Here is a tiny trained network, its code and every weight. The questions are about switching its units off for an input and a class, where a switched-off unit gives its printed mean instead of its output.

import numpy as np


def w(rows, s, z=0):
    codes = np.array(rows[::2]) - 128.0
    scale = np.full(codes.shape[1], s)
    scale[-1] = z or s
    return codes * scale


def norm(h):
    return h / np.sqrt((h * h).mean(-1, keepdims=True) + 1e-5)


def f(y):
    return np.maximum(y, 0)


def log_softmax(a):
    a = a - a.max(-1, keepdims=True)
    return a - np.log(np.exp(a).sum(-1, keepdims=True))


def net(x, mask):
    res = np.array(x, float).reshape(1, 6) / 4 @ E
    u = 0
    for l in range(2):
        y = f(norm(res) @ A[l][:, :-1].T + A[l][:, -1])
        res = res + np.where(mask[u : u + 5], y, B[l][:, -1]) @ B[l][:, :-1]
        u += 5
    return log_softmax(norm(res)[-1] @ U[:, :-1].T + U[:, -1])


A, B = {}, {}
E = w([
[217,114,108,109,157,166],'x0',
[75,236,20,238,136,100],'x1',
[180,115,84,132,3,94],'x2',
[143,255,219,53,155,138],'x3',
[141,141,126,236,113,226],'x4',
[162,158,107,113,103,177],'x5',
],0.0058)
A[0] = w([
[170,98,105,95,181,195,91],'0.n1',
[56,125,102,170,119,169,171],'0.n2',
[255,77,47,86,255,199,34],'0.n3',
[186,185,101,151,127,211,69],'0.n4',
[154,132,213,191,106,108,254],'0.n5',
],0.0087,0.0047)
B[0] = w([
[98,101,175,135,96,137,187],'0.n1',
[159,57,161,150,179,86,198],'0.n2',
[69,155,228,217,3,135,229],'0.n3',
[122,205,136,180,98,165,178],'0.n4',
[126,131,11,80,193,172,253],'0.n5',
],0.011,0.005)
A[1] = w([
[146,161,86,222,96,105,41],'1.n1',
[106,119,150,69,118,197,150],'1.n2',
[194,144,212,139,102,118,6],'1.n3',
[58,196,156,78,160,1,54],'1.n4',
[217,167,116,177,162,183,178],'1.n5',
],0.0082,0.0021)
B[1] = w([
[224,152,179,117,137,198,201],'1.n1',
[78,46,206,46,146,36,228],'1.n2',
[53,79,158,190,91,234,176],'1.n3',
[88,233,120,221,68,2,253],'1.n4',
[132,133,113,21,116,158,212],'1.n5',
],0.0077,0.0042)
U = w([
[209,237,88,155,154,229,104],'0',
[61,238,112,140,132,16,211],'1',
[72,166,151,9,219,201,4],'2',
[220,57,31,96,34,127,65],'3',
[93,51,69,218,213,115,189],'4',
[113,68,199,11,130,57,60],'5',
[92,108,253,172,53,186,228],'6',
],0.015,0.0032)

Each question gives the input, the list of numbers given to net, and the class t.
The units are the neurons (one row each of A and B). Each row of codes is followed by its name. A weight is (code - 128) times the scale printed after its matrix; where a second scale follows, it is the last column's (A, B and U).
mask holds one flag per neuron, layer by layer. A switched-off neuron (its flag False) gives its mean, the last column of its row in B, instead of its output. The means were averaged over made-up inputs and are rounded, as every weight is.
A unit's drop is (log p(t) with every unit on - log p(t) with that unit switched off) / (log p(t) with every unit on - log p(t) with every unit switched off).
The circuit of an input: a set's keep is (log p(t) with only the set's units on - log p(t) with every unit switched off) / (log p(t) with every unit on - log p(t) with every unit switched off). Starting from all 10 units, units are removed one at a time, each time the one whose removal leaves the highest keep (on an exact tie, the one counted first), for as long as the keep stays at least 0.8.
circuit, biggest first: the units of the circuit, biggest drop first
k most important neurons: the k neurons with the biggest drops, biggest first
k most important neurons of layer l: the k neurons of layer l with the biggest drops, biggest first
drop when u is switched off: that unit's drop, to one decimal
input [-5,-7,-2,3,6,0], class 2: circuit, biggest first => (0.n5)
input [8,3,6,3,-4,0], class 6: 2 most important neurons => (0.n5, 0.n3)
input [3,-2,3,-3,2,-5], class 3: 2 most important neurons => (0.n5, 1.n3)
input [-7,-1,-8,0,1,-8], class 4: 4 most important neurons of layer 0 => (0.n2, 0.n3, 0.n5, 0.n4)
input [2,7,7,-2,3,2], class 0: 2 most important neurons => (1.n1, 0.n4)
input [6,7,-3,8,1,-4], class 0: 2 most important neurons => (0.n4, 1.n2)
input [0,-3,3,-5,5,3], class 3: circuit, biggest first => (0.n3, 0.n5)
input [4,7,6,-4,-5,-8], class 3: 3 most important neurons of layer 1 => (1.n1, 1.n2, 1.n4)
input [-8,7,-1,3,2,6], class 0: circuit, biggest first => (1.n1, 1.n2)
input [3,7,3,-5,5,-3], class 0: 3 most important neurons of layer 1 => (1.n1, 1.n2, 1.n5)
input [1,-2,3,7,7,1], class 2: circuit, biggest first => (0.n5, 1.n2)
input [-7,-6,8,-4,-3,-6], class 3: circuit, biggest first => (1.n2, 0.n3)
input [2,8,-1,-3,-3,-1], class 4: 4 most important neurons => (0.n2, 0.n3, 0.n4, 1.n1)
input [1,-4,-6,3,-2,3], class 6: 2 most important neurons => (0.n3, 1.n3)
input [3,-2,-4,-7,-8,-8], class 1: 4 most important neurons => (0.n5, 1.n4, 0.n2, 1.n2)
input [-5,2,-3,-3,6,6], class 0: most important neuron => (0.n4)
input [-3,-6,-1,-3,8,0], class 4: 2 most important neurons => (0.n2, 0.n5)
input [7,1,2,-7,-4,-5], class 6: 2 most important neurons => (0.n3, 0.n5)
input [-3,-6,-8,3,6,-5], class 2: 2 most important neurons => (0.n5, 0.n3)
input [-1,-4,-5,8,-7,-1], class 1: most important neuron => (1.n4)
input [1,-3,1,5,3,7], class 2: 2 most important neurons => (0.n5, 1.n5)
input [5,-1,-7,-7,2,6], class 6: drop when 0.n2 is switched off => 0.0
input [-3,-4,-2,7,-5,-5], class 1: drop when 1.n4 is switched off => 1.1
input [-3,-6,3,1,5,-7], class 5: drop when 1.n4 is switched off => -0.1
input [6,8,3,-8,2,-2], class 0: drop when 1.n1 is switched off => 1.1
